Here is a tiny trained network, its code and every weight. The questions are about switching its units off for an input and a class, where a switched-off unit gives its printed mean instead of its output.

import numpy as np


def w(rows, s, z=0):
    codes = np.array(rows[::2]) - 128.0
    scale = np.full(codes.shape[1], s)
    scale[-1] = z or s
    return codes * scale


def f(y):
    return y / 2 * (1 + np.tanh(0.7978845608 * (y + 0.044715 * y**3)))


def log_softmax(a):
    a = a - a.max(-1, keepdims=True)
    return a - np.log(np.exp(a).sum(-1, keepdims=True))


def net(x, mask):
    res = np.array(x, float).reshape(1, 2) / 4 @ E
    y = f(res @ A[0][:, :-1].T + A[0][:, -1])
    res = res + np.where(mask, y, B[0][:, -1]) @ B[0][:, :-1]
    return log_softmax(res[-1] @ U[:, :-1].T + U[:, -1])


A, B = {}, {}
E = w([
[105,58,121,45,228,82,252,198,146,158],'x0',
[115,2,140,193,108,163,83,247,161,48],'x1',
],0.0089)
A[0] = w([
[121,134,130,154,107,105,146,111,139,118,209],'N0',
[95,182,94,106,138,144,136,72,151,161,93],'N1',
[123,84,94,109,175,126,192,160,98,119,114],'N2',
[100,195,113,108,137,115,182,37,117,150,138],'N3',
[114,55,130,148,105,155,98,188,148,151,94],'N4',
[141,76,137,63,144,113,206,155,127,141,101],'N5',
[152,69,136,163,95,133,91,161,100,76,125],'N6',
[155,137,117,158,107,109,17,91,81,120,102],'N7',
[112,92,111,86,172,137,198,153,131,159,164],'N8',
[106,160,106,169,97,155,38,86,137,137,158],'N9',
[142,26,106,148,136,72,93,184,118,88,112],'N10',
[166,195,104,89,136,86,168,96,130,153,106],'N11',
[88,182,156,159,92,116,48,94,132,94,100],'N12',
[137,110,122,123,128,140,131,137,125,129,248],'N13',
[119,80,126,135,113,144,106,157,149,119,107],'N14',
[112,103,127,98,170,113,248,140,136,132,107],'N15',
[164,166,151,82,149,130,167,82,95,115,141],'N16',
[131,170,112,87,125,82,165,79,119,105,94],'N17',
[168,119,116,143,99,150,130,92,142,110,119],'N18',
[119,168,181,132,125,154,182,65,125,161,84],'N19',
[106,88,133,172,130,141,124,166,148,117,107],'N20',
[152,143,97,181,90,151,83,99,129,121,87],'N21',
],0.012,0.014)
B[0] = w([
[136,99,107,73,147,60,133,123,111,111,203],'N0',
[93,129,123,139,148,187,132,148,153,132,180],'N1',
[130,150,151,135,86,152,143,101,187,113,205],'N2',
[100,110,119,109,156,154,125,139,98,145,247],'N3',
[108,166,131,121,144,192,159,138,120,175,198],'N4',
[144,142,146,168,91,130,101,127,209,126,216],'N5',
[90,120,125,125,155,194,126,130,128,130,218],'N6',
[135,133,147,152,90,128,116,121,194,126,198],'N7',
[147,120,129,132,104,84,111,113,148,117,247],'N8',
[138,112,152,125,97,94,128,104,159,107,231],'N9',
[88,122,113,130,153,191,112,143,108,135,224],'N10',
[101,122,128,122,140,196,146,150,111,125,213],'N11',
[161,158,134,149,96,127,135,133,186,110,195],'N12',
[114,69,91,18,158,2,121,92,46,93,253],'N13',
[127,145,128,141,136,167,116,167,113,139,174],'N14',
[158,163,153,160,80,122,129,113,188,119,234],'N15',
[115,121,112,122,141,163,131,128,113,140,205],'N16',
[125,144,116,145,145,178,121,165,136,125,180],'N17',
[127,129,135,128,115,132,135,108,140,153,146],'N18',
[124,151,125,171,148,176,113,148,134,159,171],'N19',
[138,151,115,147,157,167,156,150,136,160,182],'N20',
[143,164,134,148,114,140,134,127,196,140,177],'N21',
],0.029,0.013)
U = w([
[135,143,166,142,33,131,110,93,210,104,114],'0',
[68,120,92,106,202,247,124,171,118,160,101],'1',
[123,61,90,63,157,43,118,85,86,88,252],'2',
[175,138,149,169,120,148,168,154,91,119,29],'3',
[160,131,152,192,120,130,117,125,118,143,31],'4',
],0.013,0.0036)

Each question gives the input, the list of numbers given to net, and the class t.
The units are the neurons (one row each of A and B). Each row of codes is followed by its name. A weight is (code - 128) times the scale printed after its matrix; where a second scale follows, it is the last column's (A, B and U).
mask holds one flag per neuron, in row order. A switched-off neuron (its flag False) gives its mean, the last column of its row in B, instead of its output. The means were averaged over made-up inputs and are rounded, as every weight is.
A unit's drop is (log p(t) with every unit on - log p(t) with that unit switched off) / (log p(t) with every unit on - log p(t) with every unit switched off).
most important unit: the unit with the biggest drop
k most important neurons: the k neurons with the biggest drops, biggest first
drop of u: that unit's drop, to one decimal
input [-4,5], class 1: 4 most important neurons : (N6 N15 N8 N5)
input [-5,6], class 1: most important unit : N6
input [6,6], class 0: 4 most important neurons : (N5 N15 N2 N8)
input [-5,-6], class 1: 2 most important neurons : (N3 N15)
input [6,-6], class 0: 4 most important neurons : (N15 N5 N8 N10)
input [-3,-1], class 2: 2 most important neurons : (N15 N5)
input [4,-3], class 0: 2 most important neurons : (N15 N5)
input [-4,-5], class 1: 2 most important neurons : (N3 N15)
input [-7,-8], class 1: 2 most important neurons : (N3 N11)
input [-3,-4], class 1: drop of N15 : 0.6
input [8,4], class 0: drop of N14 : 0.0
input [4,-2], class 0: drop of N5 : 0.2
